(in the rows, 128 means zero)
Facts:
k11 ψ k609; k112 ψ k161; k141 ψ k369; k144 ψ k539; k15 ψ k149; k150 ψ k816; k155 ψ k332
k162 ψ k354; k164 ψ k975; k168 ψ k139; k18 ψ k149; k180 ψ k343; k190 ψ k975; k199 ψ k369
k208 ψ k291; k221 ψ k751; k226 ψ k539; k23 ψ k139; k238 ψ k354; k243 ψ k369; k251 ψ k75
k252 ψ k354; k255 ψ k180; k262 ψ k515; k268 ψ k563; k270 ψ k332; k276 ψ k515; k277 ψ k989
k282 ψ k343; k291 ψ k539; k299 ψ k816; k30 ψ k539; k300 ψ k327; k305 ψ k291; k306 ψ k332
k308 ψ k291; k309 ψ k291; k313 ψ k751; k319 ψ k15; k327 ψ k149; k329 ψ k291; k332 ψ k354
k337 ψ k14; k351 ψ k199; k354 ψ k343; k387 ψ k975; k388 ψ k975; k39 ψ k343; k391 ψ k327
k396 ψ k313; k399 ψ k277; k418 ψ k563; k419 ψ k221; k427 ψ k989; k442 ψ k354; k457 ψ k563
k458 ψ k149; k476 ψ k989; k478 ψ k369; k48 ψ k343; k482 ψ k112; k492 ψ k343; k498 ψ k354
k508 ψ k816; k511 ψ k199; k515 ψ k139; k52 ψ k989; k529 ψ k161; k537 ψ k180; k544 ψ k816
k553 ψ k816; k563 ψ k369; k566 ψ k313; k569 ψ k816; k571 ψ k327; k575 ψ k563; k584 ψ k515
k590 ψ k221; k596 ψ k751; k598 ψ k327; k600 ψ k539; k605 ψ k354; k609 ψ k75; k61 ψ k75
k613 ψ k332; k617 ψ k291; k625 ψ k149; k63 ψ k15; k631 ψ k327; k638 ψ k343; k652 ψ k161
k654 ψ k751; k666 ψ k327; k672 ψ k313; k677 ψ k609; k683 ψ k15; k690 ψ k515; k696 ψ k277
k704 ψ k515; k705 ψ k343; k715 ψ k563; k718 ψ k332; k728 ψ k161; k730 ψ k563; k734 ψ k354
k736 ψ k14; k737 ψ k161; k743 ψ k539; k746 ψ k327; k747 ψ k751; k749 ψ k975; k750 ψ k327
k754 ψ k369; k76 ψ k14; k762 ψ k515; k768 ψ k149; k772 ψ k291; k782 ψ k139; k786 ψ k112
k794 ψ k161; k812 ψ k30; k816 ψ k14; k824 ψ k327; k827 ψ k354; k830 ψ k180; k831 ψ k291
k838 ψ k343; k844 ψ k161; k845 ψ k327; k848 ψ k515; k849 ψ k313; k852 ψ k354; k866 ψ k539
k881 ψ k277; k883 ψ k989; k885 ψ k354; k889 ψ k277; k901 ψ k751; k910 ψ k563; k913 ψ k515
k92 ψ k563; k922 ψ k369; k935 ψ k975; k949 ψ k515; k950 ψ k751; k969 ψ k277; k975 ψ k989
k979 ψ k30; k982 ψ k327; k989 ψ k14; k990 ψ k332; k994 ψ k15; k997 ψ k609; k999 ψ k515
k141 α k754; k141 α k922; k144 α k866; k155 α k306; k155 α k990; k164 α k387; k168 α k782
k190 α k935; k208 α k308; k226 α k144; k238 α k734; k243 α k754; k243 α k922; k251 α k61
k268 α k715; k276 α k848; k276 α k262; k300 α k824; k300 α k845; k306 α k155; k308 α k831
k309 α k305; k329 α k308; k387 α k190; k388 α k387; k399 α k881; k419 α k590; k427 α k883
k442 α k885; k442 α k498; k442 α k238; k457 α k268; k457 α k92; k476 α k883; k476 α k52
k48 α k838; k492 α k705; k492 α k638; k498 α k605; k529 α k728; k529 α k794; k553 α k299
k571 α k300; k584 α k999; k590 α k419; k600 α k226; k605 α k238; k613 α k718; k63 α k994
k638 α k48; k652 α k728; k652 α k794; k654 α k596; k704 α k276; k704 α k913; k705 α k838
k715 α k268; k715 α k910; k734 α k498; k734 α k852; k736 α k337; k736 α k76; k743 α k866
k747 α k654; k750 α k571; k750 α k598; k754 α k478; k786 α k482; k794 α k728; k831 α k309
k838 α k492; k845 α k571; k845 α k982; k848 α k999; k852 α k442; k852 α k734; k881 α k696
k885 α k252; k889 α k969; k889 α k696; k910 α k715; k922 α k754; k935 α k388; k949 α k704
k969 α k399; k969 α k696; k990 α k613; k997 α k677; k999 α k949; k999 α k762; k112 φ k590
k139 φ k881; k14 φ k979; k14 φ k61; k14 φ k617; k14 φ k76; k141 φ k255; k144 φ k150
k149 φ k61; k149 φ k718; k149 φ k696; k150 φ k529; k161 φ k994; k161 φ k922; k161 φ k617
k164 φ k508; k168 φ k617; k168 φ k598; k168 φ k631; k18 φ k831; k18 φ k631; k180 φ k76
k199 φ k605; k199 φ k696; k199 φ k852; k208 φ k772; k208 φ k743; k226 φ k631; k238 φ k161
k238 φ k734; k238 φ k975; k243 φ k617; k252 φ k598; k262 φ k935; k262 φ k852; k270 φ k852
k270 φ k563; k270 φ k457; k277 φ k418; k277 φ k396; k282 φ k605; k291 φ k605; k291 φ k625
k291 φ k76; k300 φ k76; k305 φ k539; k306 φ k150; k308 φ k782; k313 φ k631; k313 φ k76
k319 φ k605; k327 φ k590; k327 φ k155; k329 φ k590; k329 φ k704; k329 φ k226; k332 φ k704
k337 φ k457; k354 φ k76; k387 φ k584; k388 φ k845; k388 φ k746; k388 φ k226; k39 φ k76
k391 φ k396; k396 φ k226; k396 φ k782; k427 φ k387; k427 φ k76; k458 φ k351; k476 φ k387
k48 φ k605; k48 φ k782; k482 φ k369; k492 φ k730; k492 φ k155; k511 φ k754; k52 φ k605
k529 φ k979; k529 φ k743; k539 φ k168; k544 φ k730; k544 φ k782; k553 φ k605; k563 φ k76
k571 φ k631; k575 φ k705; k575 φ k23; k584 φ k696; k584 φ k76; k590 φ k730; k590 φ k76
k600 φ k199; k600 φ k351; k600 φ k238; k600 φ k515; k605 φ k76; k61 φ k704; k61 φ k226
k613 φ k76; k631 φ k76; k638 φ k319; k652 φ k598; k672 φ k844; k677 φ k11; k677 φ k750
k677 φ k76; k683 φ k794; k690 φ k704; k696 φ k76; k704 φ k631; k705 φ k300; k715 φ k782
k718 φ k881; k718 φ k419; k718 φ k76; k730 φ k922; k730 φ k76; k734 φ k457; k736 φ k609
k743 φ k730; k743 φ k419; k743 φ k351; k743 φ k76; k747 φ k76; k749 φ k994; k749 φ k746
k75 φ k14; k750 φ k605; k751 φ k605; k754 φ k76; k768 φ k979; k768 φ k605; k768 φ k844
k794 φ k482; k827 φ k563; k830 φ k327; k838 φ k76; k844 φ k419; k845 φ k351; k845 φ k704
k848 φ k889; k852 φ k76; k866 φ k76; k885 φ k300; k885 φ k631; k885 φ k76; k889 φ k631
k901 φ k883; k901 φ k571; k913 φ k979; k92 φ k830; k922 φ k605; k969 φ k332; k975 φ k76
k979 φ k994; k982 φ k997; k982 φ k743; k989 φ k754; k990 φ k544; k997 φ k838

Known rows:
k617: [121 138 147 121 136 154 128 154 152  93 152 127 141 114 116 117 126 133
 111 112 145 155 114 159 112 116]
k351: [150 154 153 116 133 145 117 142 138 127 137 140 145 128 109 107 131 128
 114 148 148 141 119 136 131 113]
k337: [131 128 121 118 133 120 120 132 126 139 107 132 153 125 129 125 119 128
 127 119 153 128 130 116 136 135]
k950: [117 128 126 120 131 118 119 121 125 125 129 146 141 134 124 112 133 132
 135 111 131 125 144 120 107 116]
k751: [145 122 131 134 127 150 119 134 146 131 130 131 132 119 123 124 114 137
 132 114 104 108 126 114 157 137]
k749: [118 148 110  83 138  98 103 134 156 137  71 118 155 114 140 147 112 115
 117 107 230 181 106 115 130 133]
k969: [111 142 108 138 132 109 161 148 115 133  78 106 147 133 145 159 115 112
  97 137 215 147 120 144 134 153]
k638: [124 124 130 123 116 141 145 124 147 142 145 144 112 130 137 134 136 136
 139 157 129 104 126 130 128 135]
k238: [128 105 120  82 124 140 146 115 112 143 184  74  69 129 139 131 126 111
 156 156 149 126 110  68 104 144]
k989: [133 128 118 138 131 131 127 143 132 136  93 117 153 116 131 137 106 123
 122 121 167 123 121 120 141 142]
k208: [150 150 114 104 124 129 156 135 160 134 158 151 129 143 127 117 125 140
 115 150 100 107 128 122 165 144]
k305: [124 122 124 116 132 143 131 146 170 104 168 140 143 113 122 117 115 146
 121  96 110 126 119 143 132 138]
k539: [119 119 131 124 132 147 127 146 154 106 149 128 140 112 126 125 118 138
 119  96 119 136 119 147 125 137]
k112: [142 123 132 134 127 145 116 136 146 132 129 132 136 120 124 121 115 137
 134 116 104 108 125 117 155 137]
k566: [120 130 126 120 132 121 122 122 129 124 133 144 140 137 123 111 134 136
 130 111 127 120 142 126 107 118]
k329: [138 135 110 135 122 141 160 143 165 121 173 141 123 138 127 127 117 142
 111 132  88 101 124 129 164 148]
k690: [135 105 148 170 120 127  96 129 147 136 103 112 129 128 130 119 119 138
 130  78  92 108 137  56 157 145]

Rows:
No name comes twice in this set of rows, the named rows included.
[117 147 110 119 130 114 158 134 133 116 164 145 133 150 126 115 140 135
 114 137 120 113 142 138 113 124] => k309
[134 150 133  93 135 115 102 133 139 132  85 122 150 117 126 130 126 118
 116 134 195 167 112 128 131 123] => k150
[111 114 150 127 125 141 131 117  96 148 169 101  80 115 135 143 157 120
 147 198 174 137 118 118  91  99] => k155
[122 150 102 112 129  98 151 136 142 142  80 108 141 133 148 160 116 111
 106 135 218 158 111 132 147 148] => k388
[151 138 131 107 126 129 110 121 150 142 123 141 140 127 121 110 123 136
 132 132 109 117 131 100 159 128] => k672
[115 133 129 147 141 124 122 145 111 128  81 107 159 120 129 142 117 111
 113 122 215 148 123 142 111 130] => k883
[129 142 171 178 139 157 123 155  89 117  90  94 156 116 111 135 125 104
 102 152 200 158 114 161 100 113] => k76
[136 125 146 150 130 148 121 137 127 125 124 127 138 122 119 121 121 128
 127 124 123 122 126 130 126 127] => k11
[138 123 161 143 123 123  95 127 132 138  91 114 134 129 121 114 134 132
 122 109 120 135 135  71 146 125] => k515
[128 109 139 116 126 160 147 128  86 141 180  68  76 128 130 131 126 105
 148 168 157 116 111  80  97 138] => k852
[124 142 136 149 139 133 129 152 107 139  68 103 168 116 130 150 109 104
 103 136 240 150 115 146 127 135] => k696
[130 134 128 144 136 132 124 147 119 141  77 106 163 115 129 142 106 114
 112 127 206 141 115 131 136 138] => k975

The same nodes again, as new rows of numbers:
Known rows:
k617: [124 127 113 135 133 127 137 127 125 119 151 136 131 129 130 120 130 130
 123 129 118 110 126 137 131 130 142 125 125 130 118 119 133]
k48: [140 138 130 131 135 130 138 126 136 134 120 122 131 122 107 133 126 119
 135 128 136 135 132 123 135 118 122 138 121 135 135 145 125]
k427: [143 145 144 130 133 128 120 129 127 126  95 127 130 131 115 132 120 120
 113 122 137 138 124 127 122 134 111 118 136 121 129 121 127]
k251: [125 125 127 129 128 128 130 128 130 128 141 131 127 125 117 128 128 126
 127 131 126 118 125 126 129 126 129 127 120 130 126 125 125]
k268: [121 143 123 145 127 126 124 136 126 126 143 127 138 121 121 125 141 123
 119 132 122  98 123 131 142 121 135 126 119 134 128 124 123]
k442: [162 126 128 122 132 127 152 128 142 135  94 127 116 122 136 134 125 132
 132 132 124 117 132 127 142 137 135 135 133 139 136 148 120]
k989: [140 146 139 130 133 127 119 128 122 125 102 125 132 134 129 128 124 125
 116 120 137 151 130 130 122 135 111 120 143 118 130 121 130]
k144: [127 147 128 128 131 130 122 130 124 130 148 123 135 120 106 122 131 126
 121 128 128 115 131 120 124 127 125 130 116 130 135 127 125]
k824: [111 110 130 119 111 126 122 119 122 118 146 122 125 132 168 134 136 119
 137 131 129 143 130 113 133 120 140 127 130 129 131 125 130]
k537: [140 127 125 126 131 128 140 128 135 128 112 131 126 128 138 132 128 134
 136 131 129 134 134 134 137 133 134 136 139 132 132 136 128]
k332: [153 129 126 124 133 129 147 129 142 130  89 131 124 127 143 135 127 137
 141 133 131 135 137 137 142 136 138 142 145 135 137 145 127]
k625: [118 105 124 125 118 126 132 122 127 118 141 133 123 134 158 131 132 124
 135 132 124 131 125 126 134 124 143 125 131 130 121 122 131]
k746: [112  98 127 122 111 125 129 118 125 115 143 129 121 135 174 135 134 119
 138 133 125 136 124 118 136 121 148 124 131 131 123 123 131]
k705: [140 126 126 134 135 129 147 125 140 130 117 130 127 125 113 135 124 119
 136 131 131 128 127 130 138 119 131 135 123 137 125 142 127]
k208: [127 149 124 131 133 130 124 130 124 127 154 126 135 119 105 119 132 125
 118 128 125 108 130 121 125 127 129 129 113 131 133 125 126]
k39: [138 137 128 124 131 129 131 129 130 131 118 123 130 125 132 129 131 133
 133 128 132 141 139 129 133 132 126 137 135 130 139 138 126]
k327: [113 111 129 120 112 127 123 120 122 119 145 123 125 131 164 132 135 120
 136 131 129 142 130 115 134 121 140 127 129 129 130 125 130]

Rows:
No name comes twice in this set of rows, the named rows included.
[125 147 119 131 133 129 125 129 120 125 157 125 137 123 119 117 135 130
 120 125 125 122 135 127 127 130 130 130 124 129 131 124 130] => k575
[139 139 131 128 134 130 135 127 135 134 118 122 130 121 110 132 127 122
 134 129 135 133 133 123 134 122 123 137 123 134 137 143 124] => k638
[154 139 133 122 132 130 140 130 140 135  96 124 124 121 125 135 127 132
 135 133 132 127 136 126 139 134 130 141 133 137 143 147 121] => k885
[144 144 141 131 134 127 120 128 123 123  93 127 131 136 130 130 121 124
 114 119 137 152 128 133 123 137 111 117 147 117 127 120 131] => k277
[127 139 121 133 133 129 131 129 127 124 153 132 133 122 109 121 130 125
 119 130 122 101 125 126 127 127 135 127 116 132 126 122 128] => k309
[115 115 129 121 115 127 123 121 123 121 144 123 126 131 158 131 135 122
 134 130 129 141 130 116 133 122 137 127 129 128 131 126 130] => k319
[124 116 124 131 128 128 136 128 133 125 142 139 125 127 118 128 125 126
 128 133 121 107 119 131 128 126 136 124 120 131 117 121 126] => k419
[120 155 126 145 125 126 115 139 123 130 143 119 142 117 117 124 145 123
 118 131 126 105 129 127 141 119 128 128 117 133 137 128 121] => k715
[122 132 119 131 131 127 127 129 124 123 149 131 131 129 121 122 128 129
 121 127 123 125 129 131 134 132 133 130 123 128 128 123 132] => k478
[115 102 125 124 115 126 131 120 126 117 142 131 122 134 164 133 133 121
 136 132 125 134 125 123 135 123 145 124 131 130 121 123 131] => k994
[117 135 123 131 131 127 120 132 128 123 148 134 126 130  96 126 120 124
 114 130 122 116 122 124 141 135 134 133 104 132 133 124 130] => k754
[126 129 118 139 131 127 136 130 129 121 148 137 131 125 119 123 131 125
 121 132 117  94 120 133 134 125 142 124 118 134 118 120 128] => k457

